The symbols move the nodes like this.
from | zi le
duze | rone nisa
gedu | tava vere
kire | lone gezi
nopo | dafi vene
riso | vute gofi
teni | silo fibe
tava | vere podi
luvu | vezi rata
feri | tovu riso
bini | molo sane
faza | nosu dafi
gudi | duze fife
voti | fige duze
fige | nobu pimi
sezu | sifu peve
niza | tovu vere
bura | dedu giko
peve | nira voso
toso | kida nizi
silo | nira zifa
tale | gedu tava
numa | livo kefe
revu | puzo zasi
nira | voso nisa
zedi | lone zomi
voso | leva zedi
zuro | fibe bane
kefe | didi nopo
vofi | kipu fige
nosu | molo lave
zeki | kifi dari
noge | gudi fife
difi | mapo vake
togi | sedu zifa
gofi | zero bosu
peko | kefe didi
molo | sane zepu
fife | ripe revu
gezi | pomi gudi
zero | bosu fibe
seno | kipu niza
livo | pifi sivu
leva | leva lone
dako | rebo dubi
mapo | vake lafe
tipa | gezi ripe
pomi | gudi duze
sipe | laki feri
zomi | garo dako
fibe | vute luvu
lafu | seno nira
garo | kefe deko
doga | toso rebo
sivu | fibe voti
subo | zudo fani
dedu | nobu lave
nisa | giko subo
nizi | vofi voti
gete | dafi dari
laki | zepu togi
dafi | dari bini
vuku | deko difi
fani | fife ripe
pimi | fiba zeki
fiba | zeki kifi
vene | bote bote
tovu | tale seno
zepu | togi zero
sane | tavu livo
nufu | belu garo
belu | kufo vuku
deko | difi nopo
gaka | kire tipa
dubi | lafu seno
vute | gofi zero
vere | feri peve
puzo | zasi toso
dada | gete dafi
kifi | faza tavu
bote | togi vute
sifu | tovu nira
rata | laki zepu
pifi | sivu rata
lafe | feri kipu
lone | zomi doga
tavu | livo pifi
zudo | lave sedu
bane | luvu gete
rone | nisa giko
zasi | toso kipu
didi | nopo sipe
bosu | didi silo
rebo | dubi lafu
vezi | riso laki
ripe | revu puzo
podi | peve nira
kipu | niza zasi
zifa | numa silo
lave | sedu dada
nobu | pimi fiba
giko | subo noge
kida | dedu vofi
kufo | zifa numa
sedu | dada gete
dari | bini bane
vake | lafe sezu

The rows follow the links: the fewer symbols apart two nodes are, the more alike their rows tend to be.

Each row is also shifted at random along 10 hidden directions that mean nothing.

Rows with their nodes:
[60, -54, 46, 66, 124, 60, -36, -12, -44, 24, -45, 35, -13, -40, -16, -41, -135, -12, -9, -19, 31, -2, 27, -20, 56, 98, 21, -29, -42, -45, 3, 65, 58, -191, 245, -100, -21, 23, 7, -133, -72, -16, -7, 36, -63, 2, -9, -36, 68, 0, -11, -25, 132, 32]: kire
[-65, 51, -19, 35, 68, 22, 30, -6, 57, 24, 0, 139, 33, -40, 28, -30, -10, 19, -16, 17, 26, 56, -35, -32, 35, 102, -58, -33, -17, -13, 67, -7, 20, -31, -95, 25, 36, -20, 9, -47, 30, 17, -18, 15, -27, -17, 36, 11, -39, 14, 105, 2, 35, -44]: molo
[-20, -19, -5, 45, 113, -75, -21, 17, 36, -34, -27, -46, -54, -85, -34, -92, -6, -8, 8, 23, 7, 9, 7, -22, 48, -92, -157, -104, 23, -42, 116, 66, 35, 101, 16, 77, 15, 13, 14, 239, -24, 7, 40, 55, -31, -26, -14, -63, 130, -44, -33, 15, 25, -19]: vute
[61, -2, -20, 42, -26, -58, -51, 53, -32, 50, -37, -59, -56, 5, -24, -65, -55, 41, 47, 0, -50, -83, 29, 32, -12, -71, -47, 16, -57, -9, -22, -4, 56, -35, -48, -32, -43, 12, 22, 99, -46, -14, -24, -31, 20, 24, -58, -46, 52, 47, -106, 12, 28, 19]: noge
[19, 18, 20, 65, 202, -94, -57, 38, 49, 41, 9, 56, -11, -19, -60, -45, -42, 46, 79, 91, -26, 9, 17, 37, 80, 126, -25, -17, -45, -138, 81, 65, 39, 39, 112, 66, -7, 27, 52, -82, -5, -17, -18, 14, 69, -44, -28, -13, 78, 20, -37, -18, -12, 29]: fiba
[226, 28, 93, 67, 86, -34, 6, 26, 53, -4, -32, -47, -18, -87, 0, 18, 9, 8, -10, 2, 30, 62, -5, 58, 38, -1, 102, -93, 23, -144, 151, 24, 34, 67, 135, 52, 30, 20, -1, -35, -1, 11, 5, 20, 24, -31, 22, -62, 39, -27, 40, 11, 56, -6]: rata
[131, -8, -36, 63, 2, 70, -35, -12, -32, -49, -18, -94, -13, -4, -46, 115, 55, -23, -48, -57, -41, 70, -38, -57, -18, -88, -31, 58, -1, -55, -30, -20, -9, 191, 170, 41, 14, 12, -99, 104, 20, -33, -58, -51, 7, 10, 16, 11, 34, -31, -82, -44, 76, 71]: vuku
[-13, 36, 28, 54, 87, -150, -20, 9, 41, 44, 29, 143, -23, -40, -48, -75, 0, 36, 46, 102, 6, 78, 15, 18, 44, 102, 60, -114, -2, -164, 193, 71, 69, 111, 97, 104, -32, 49, 28, -98, -62, 8, -30, 92, 20, -79, 9, -25, -55, 0, 13, -19, -25, -26]: fige
[0, 1, 47, -29, 44, -53, 14, 2, -12, -47, 5, -59, -7, 37, 17, 20, 12, -39, 25, 20, -19, -65, 27, 74, 23, 18, 21, -9, -3, 7, -31, -11, -57, -77, 38, -20, -27, -13, 21, -14, -20, 11, 33, -16, 47, 18, -23, 18, 68, -44, 23, 30, -49, 6]: tovu
[-238, -32, 20, -46, 70, 124, 24, -63, 19, -16, -43, -87, 20, -74, 28, -33, -44, -25, -85, -67, 34, 25, -18, -131, 31, -58, -11, -40, 36, 124, -40, -13, 13, -15, 139, -32, 76, -13, -72, 6, 45, 5, 31, 58, -148, 14, 25, 19, 108, -9, 14, 9, 63, 56]: togi
[60, 53, 122, -50, 150, -44, 78, 32, 11, 52, 17, -93, 73, 50, 79, -122, -63, 73, 59, 62, -12, 52, -10, 86, 80, -17, 41, -28, 5, 28, 94, 45, 4, -38, -32, 14, -60, -11, 17, -10, -40, 13, 41, 4, 10, -4, -39, -19, 150, 49, 133, 0, -32, -66]: gudi
[111, -5, 93, 11, 150, -256, 48, 43, 30, -17, 132, -22, -74, 31, -67, 14, 255, -35, 40, 55, 18, -26, 15, 11, 46, 68, 131, -2, 1, -47, 143, 17, -37, 93, 56, 138, -33, 24, 92, -118, -32, 51, -4, 14, 57, -26, 96, 40, 40, -46, 78, 7, -217, 16]: vake
[-136, -15, -5, 20, -173, 28, 17, 5, -25, -54, -1, -78, 19, 23, -13, 30, 80, -16, -49, -61, -30, 70, -28, -45, -70, -131, 152, 26, 40, 35, 26, 10, -23, 161, 37, 36, -8, -7, -96, -9, 1, 0, 33, -33, -34, 8, 56, 12, -88, -32, 28, -5, 22, 40]: lafe
[20, 7, -70, 68, -14, -80, -67, 93, 0, -34, 5, 120, -49, 10, -51, -133, -72, -1, 86, 63, 4, -50, 22, 40, -3, 31, -106, 32, -70, -52, 48, 61, -20, -50, -50, 9, -51, -13, 139, 58, -41, 1, -33, -19, 62, -15, -57, -91, -40, -32, -76, -17, -5, -38]: zedi
[-202, -116, -135, 57, -98, -71, -131, 36, -18, -24, -43, 55, -145, -68, -119, -70, -4, -73, 16, -66, -17, -236, 107, -119, -51, -14, -108, 42, -44, 89, -137, -12, 29, -177, 27, -79, 51, 24, 62, 44, 5, -27, 12, -6, -65, 26, 5, -20, -27, -29, -222, 40, 3, 97]: riso
[30, 45, -14, -58, 12, 130, 4, 20, -28, 9, -48, -89, 101, 76, 104, -3, -150, 70, 10, -1, -74, 61, 2, 120, 17, -86, -180, 66, 90, 26, -52, 24, -37, 14, -162, -37, -41, -113, -77, 232, 17, 4, 39, -73, 64, -22, -82, -8, 108, 54, 42, -10, 76, -83]: toso
[101, -58, 105, -44, 49, 18, 15, 28, 30, 10, -5, -218, -22, -21, -4, 86, 53, -9, -8, -69, 21, -72, 19, 54, 7, -62, 132, 47, 32, 33, -56, -8, -20, -53, -44, -37, 58, -12, 23, -54, 69, 8, 73, -45, 27, 33, 25, -11, 136, 22, -11, 29, -51, 60]: zuro
[76, 13, 54, -31, 0, -62, -11, 54, -14, 0, 45, -28, -33, 45, 5, -18, 1, -4, 37, 24, 29, -44, 40, 91, 4, 28, 93, 45, 20, -15, 11, -4, -35, -78, 7, -21, -45, -46, 115, -81, -34, 30, -35, -5, 66, -19, -16, -42, 9, -7, -5, -10, -84, -11]: doga
[-178, -14, -17, 11, -77, -43, -13, 13, 22, 20, -10, -66, 0, -36, -2, -64, -46, 44, 44, 25, -29, 26, 17, 66, -21, -118, -55, -9, 14, -18, 35, 56, 46, 51, -84, 21, 3, 36, -11, 186, -10, -20, -6, 6, 14, -4, -59, -54, 30, 26, -37, -23, 32, -26]: pimi
[-253, 41, -43, 26, -40, 17, 17, 2, 49, 26, 29, 67, 21, 8, -8, -39, 104, 31, -16, 19, 16, 25, -50, -96, -16, 11, 31, 21, -19, 78, -5, -34, 6, 86, -93, 69, 35, -32, 21, -61, 71, 14, 5, -52, -32, -3, 28, 27, -68, 30, 73, 10, -38, 19]: bini
[-3, -2, 14, 12, 128, -13, -31, -33, -37, 41, 13, -27, -28, 9, -41, 90, 81, 7, -38, -12, 21, 19, 16, -50, 44, 31, -21, -28, 74, -58, 19, -23, 56, 115, -141, 54, -18, 17, -22, 17, -31, -8, -28, 38, 0, -51, 46, 29, 66, 24, -29, -8, -18, 54]: nizi
[108, 13, 12, -37, -7, -47, 51, -13, -4, -36, 21, 74, 30, 34, 29, 38, 9, -29, 30, 45, 11, -11, -12, 76, -3, 78, -2, -44, -28, -36, 16, 6, -56, -53, -62, -4, -28, 34, 29, -29, -23, 3, 44, 12, 58, 12, -4, 17, -67, -40, 64, 29, -56, -72]: podi
[-307, -4, 1, -9, -104, -126, 55, 16, 63, 44, 45, 4, -50, -75, 29, -147, 25, 24, 10, 37, 27, -16, 10, 40, -28, -90, -5, -43, -22, 69, 85, 16, 46, -72, 187, 17, 25, -17, 62, 111, -3, 55, -38, 46, -43, 32, -21, -49, -27, 22, 71, -2, -40, -65]: nosu
[-48, -24, -48, -86, -59, -1, 58, -53, 30, 59, 80, 178, 58, 8, 32, 81, 52, 10, 4, 13, 47, 7, -2, 11, -30, 136, -58, 9, 35, 37, -29, 11, 4, -92, -93, -9, 31, 37, 20, -50, 40, 4, 31, 37, 21, -10, 62, 76, -149, 49, 103, 0, -89, -87]: zeki
[-30, 25, -5, -48, -39, 96, 54, 35, -10, -49, -2, -2, 106, 66, 65, -28, -58, 14, 33, 12, 8, 86, -68, 59, -6, -47, -64, 33, 5, 36, 20, 56, -71, 56, -309, 9, -38, -12, 8, 100, 7, -11, 68, -31, 29, 4, -23, -38, -1, -18, 83, -2, 12, -79]: voso
[66, 2, -46, 104, 131, -36, -48, -13, 20, -30, -37, 60, -66, -82, -92, -1, 84, -20, -43, 17, 39, 72, -38, -137, 41, -17, -119, -138, 19, -131, 144, 42, 62, 276, -57, 150, 21, 34, -13, 137, -15, -6, 29, 59, -42, -63, 53, -30, 22, -53, -58, 15, 47, 34]: zero
[153, -7, -49, 12, -88, -175, -55, 38, -27, -26, 72, 27, -138, 52, -84, 115, 200, -65, 31, 21, 14, -180, 61, 46, -53, 49, 35, 42, -8, -51, -58, -94, -38, -4, 76, 35, -31, -14, 141, -23, -22, 23, -49, -42, 123, 1, 26, 14, -89, -34, -109, 40, -182, 46]: seno
[36, 20, -15, -65, -117, 8, 50, 13, 37, 39, 16, -11, 20, 15, 43, 16, -7, 52, -6, 21, -21, 21, -43, 88, -41, -53, -23, 25, -24, 9, -3, 9, -5, 52, 268, 19, 16, -72, 2, 97, 51, 34, 29, -21, 70, 32, -20, -2, -61, 51, 22, 2, -44, -73]: lave
[187, -84, -46, 133, 64, -88, -160, 49, 4, -18, -40, -190, -198, -59, -178, 115, 154, -52, 10, -56, -17, -227, 67, -59, -5, -80, -9, 48, -42, -66, -134, -58, 26, 63, 296, 23, 64, 26, 79, 79, 49, -36, -11, -98, 59, 28, -4, -40, 145, -18, -279, 46, -34, 209]: laki
[136, 133, -35, 65, -4, 175, -85, 110, -3, -7, -147, 54, 115, 88, 4, -72, -235, 112, 67, 26, -131, 113, -83, 6, 11, 14, 53, 78, -107, -111, 14, 22, -17, 221, 131, 22, -58, -64, -87, -128, 41, -58, 41, -102, 77, -16, -84, -48, -39, 50, -117, -3, 142, 48]: nisa
[88, -9, 51, -54, 18, 45, 17, -5, -22, 58, 1, -122, 45, 11, 38, 110, 6, 31, 2, -61, 0, 4, 17, 68, 2, -33, 26, 34, 73, -10, -23, -35, 25, -4, 131, -34, 6, 51, -43, 26, 3, -28, 4, -1, 27, -1, 24, 16, 72, 55, 4, 3, -9, 10]: voti
[-98, -27, -76, -22, 22, 89, -1, -63, -37, -33, -22, 65, 37, 44, 3, 83, 13, -43, -21, -20, 2, -56, -11, -68, 0, 83, -129, 12, -17, 67, -141, -39, -47, -77, -66, -42, 8, 19, -37, -6, 25, -25, 52, -27, -18, 28, 15, 81, -13, -13, -1, 33, 4, 22]: gedu

Start here and follow the symbols in turn, left to right. Where do you end up?
Answers are names.
[-12, -8, 30, -37, -53, -2, 48, -11, 34, 34, -12, -9, -14, -71, 41, -30, -83, 20, -39, -5, 12, 25, -10, 69, -8, -34, 16, -45, -34, -17, 45, 30, 37, -57, 221, -37, 31, -55, -13, 51, -4, 46, -3, 58, -12, 38, -22, -36, -11, 15, 19, -7, 39, -59]
le zi le zi le le le le => luvu
[-129, -8, -77, 0, -131, 60, -28, 18, -44, -53, -48, 76, 5, 8, 2, -29, -98, -40, 4, -45, -4, -49, -1, -19, -50, -3, -61, 10, -50, 26, -44, -23, -20, -77, -166, -71, -22, 37, -2, 30, -33, -33, -2, 20, -31, 35, -11, -29, -88, -44, -74, 12, 61, -9]
le le zi zi le le le => bini
[19, -94, -52, 1, -201, -113, 57, -56, 29, 45, 64, 124, -111, -120, -33, 88, 155, -55, -89, -47, 108, -30, 13, -11, -93, -16, -15, -110, 24, -29, 84, 7, 80, -53, -154, 18, 62, 47, 43, 100, -27, 54, -12, 105, -47, 23, 104, -12, -205, -19, 32, 16, -37, -75]
zi zi le zi zi le le le => zifa
[76, 9, 64, 79, 280, -32, -82, 24, -36, 49, -42, -72, -49, 32, -60, -55, -44, 38, 26, 32, -43, -62, 38, -54, 108, 89, 32, 10, -59, -41, -26, -1, 46, -39, 192, -16, -45, -25, 17, -167, -33, -1, -15, -37, 0, -13, -42, 8, 206, 45, -80, 4, 27, 131]
le le le le le zi => niza
[246, -26, -36, 46, 68, 86, -43, -2, 10, 27, -49, -1, -41, -44, -43, 149, -49, 15, -46, -37, -12, -22, -22, 42, 10, 64, -87, 34, -66, -121, -67, 0, 28, -9, -27, -30, 52, -58, -19, 24, 49, 4, 0, -41, 76, 32, -8, 1, 31, 33, -95, -4, 77, 31]
zi zi zi le zi le zi le le zi => rone
[-202, -28, 25, 50, -87, 11, -20, -49, -66, 3, -27, -231, -64, -4, -28, 26, 113, 5, -80, -45, -6, 23, 12, -56, -40, -234, 90, -48, 91, 30, -15, -30, 56, 175, -140, 37, -27, -25, -81, 145, -48, 12, -20, -24, -67, -6, -18, -20, 89, 1, -39, 0, 52, 89]
zi zi le le le le le zi le => sane
[-38, -58, 12, 25, -47, -25, -36, -7, -56, 57, -24, -34, -77, -40, -50, 6, -3, -14, -19, -79, 16, -80, 42, -66, -24, -18, 113, -11, -46, 8, -24, -42, 93, -94, 215, -80, -6, 88, -5, -102, -66, -29, -57, 57, -80, 36, 31, -21, -11, 26, -117, 0, 34, 93]
zi zi le zi zi zi => sedu
[-108, -110, -50, 4, 52, -3, -39, -60, -56, -42, 2, -84, -91, -1, -92, 145, 163, -98, -63, -93, 22, -150, 33, -137, -16, 7, -53, 23, 8, 68, -147, -58, -13, -41, 143, -24, 39, 50, -12, 9, 12, -23, 39, -7, -52, 36, 75, 74, 77, -47, -98, 45, -52, 124]
zi zi zi le le le le le zi => garo
[92, 15, -38, 15, -60, 188, 4, 9, -39, -36, -30, 14, 87, 66, 7, 72, -23, 18, -26, -18, 27, 120, -86, -13, -27, -34, -27, 46, 22, -28, -21, 40, -33, 168, -19, 22, -37, -22, -21, 48, 16, -25, 40, -56, 26, -14, -1, -32, -61, -4, 23, -26, 79, -14]
le zi le le le zi zi zi zi le zi => fife
[164, -26, 74, -45, 119, 135, 42, -49, 22, 8, -25, -33, 49, -51, 33, 140, 12, -26, -85, -83, 59, 26, -22, -37, 40, 86, 69, -22, 56, -5, -19, -24, -5, -52, 148, -38, 84, 6, -50, -144, 55, 1, 60, 30, -40, -5, 83, 46, 51, -3, 78, 25, 36, 24]
zi zi le le zi zi => molo
[-165, -35, 36, -36, -65, 43, 102, -83, -22, -36, 50, -43, 32, -24, 24, 71, 136, -50, -121, -90, 50, 148, -54, -114, -30, -84, 81, -37, 73, 68, 86, 1, 14, 135, 23, 48, 16, 49, -129, 31, -28, 11, -15, 79, -133, 2, 126, 53, -51, -51, 130, -27, 16, -4]
zi zi zi zi le le le zi => didi
[12, 80, -80, 55, -75, 56, -29, 63, 76, 21, -21, 156, 65, 42, -17, -39, -36, 93, 46, 85, -57, 82, -77, 17, -24, 60, -19, 48, -64, -59, 19, 45, -23, 173, 75, 92, 12, -95, 6, -54, 102, 8, 52, -106, 102, -30, -38, -7, -140, 49, 21, 0, 17, -34]
le le zi le le zi le le le zi le => zifa
[-212, -11, -76, 19, -5, 16, 6, -54, 20, 49, 34, 183, 20, -43, -19, 24, 47, 3, -33, -1, 47, 36, -14, -105, 0, 111, -74, -36, 2, 8, 19, -5, 59, -10, -246, 30, 43, 60, -4, -44, 14, -15, -26, 53, -60, -22, 62, 45, -112, 19, 48, -12, 8, -14]
zi le le zi le le zi zi zi le => vene
[-79, 46, -12, -13, 122, 48, 36, 14, 8, -52, -3, 205, 98, 48, 31, -58, -75, -15, 8, 14, -13, 97, -46, -52, 62, 185, -43, 4, -31, -12, 90, 50, -65, -18, -239, 17, -31, -12, -44, -160, -3, 4, 54, 34, -22, -35, 67, 60, -63, -49, 114, -6, 20, -51]
zi le le zi zi le le => ripe
[-174, -20, -56, 25, 19, -48, -81, 30, 10, 40, -7, 44, -32, 7, -73, -36, -18, 26, 59, 29, -38, -66, 38, -35, -1, 47, -18, 54, -36, -9, -53, 15, 37, -3, 46, 2, 5, 25, 35, -70, 19, -34, -12, -11, 21, -18, -27, 5, 1, 38, -113, -5, -31, 72]
zi zi le le le zi zi => fibe
[189, -28, -34, -55, -11, -74, 23, -26, -32, 62, 55, 24, -30, 50, 31, 64, 57, 1, 8, 8, 0, -108, 60, 82, -21, 34, -165, 30, 47, 45, -86, -30, -6, -175, -91, -48, -26, -40, 47, 143, -18, 32, 10, -28, 68, 9, -4, 53, 0, 54, 36, 20, -90, -82]
le le le zi le le zi => fige
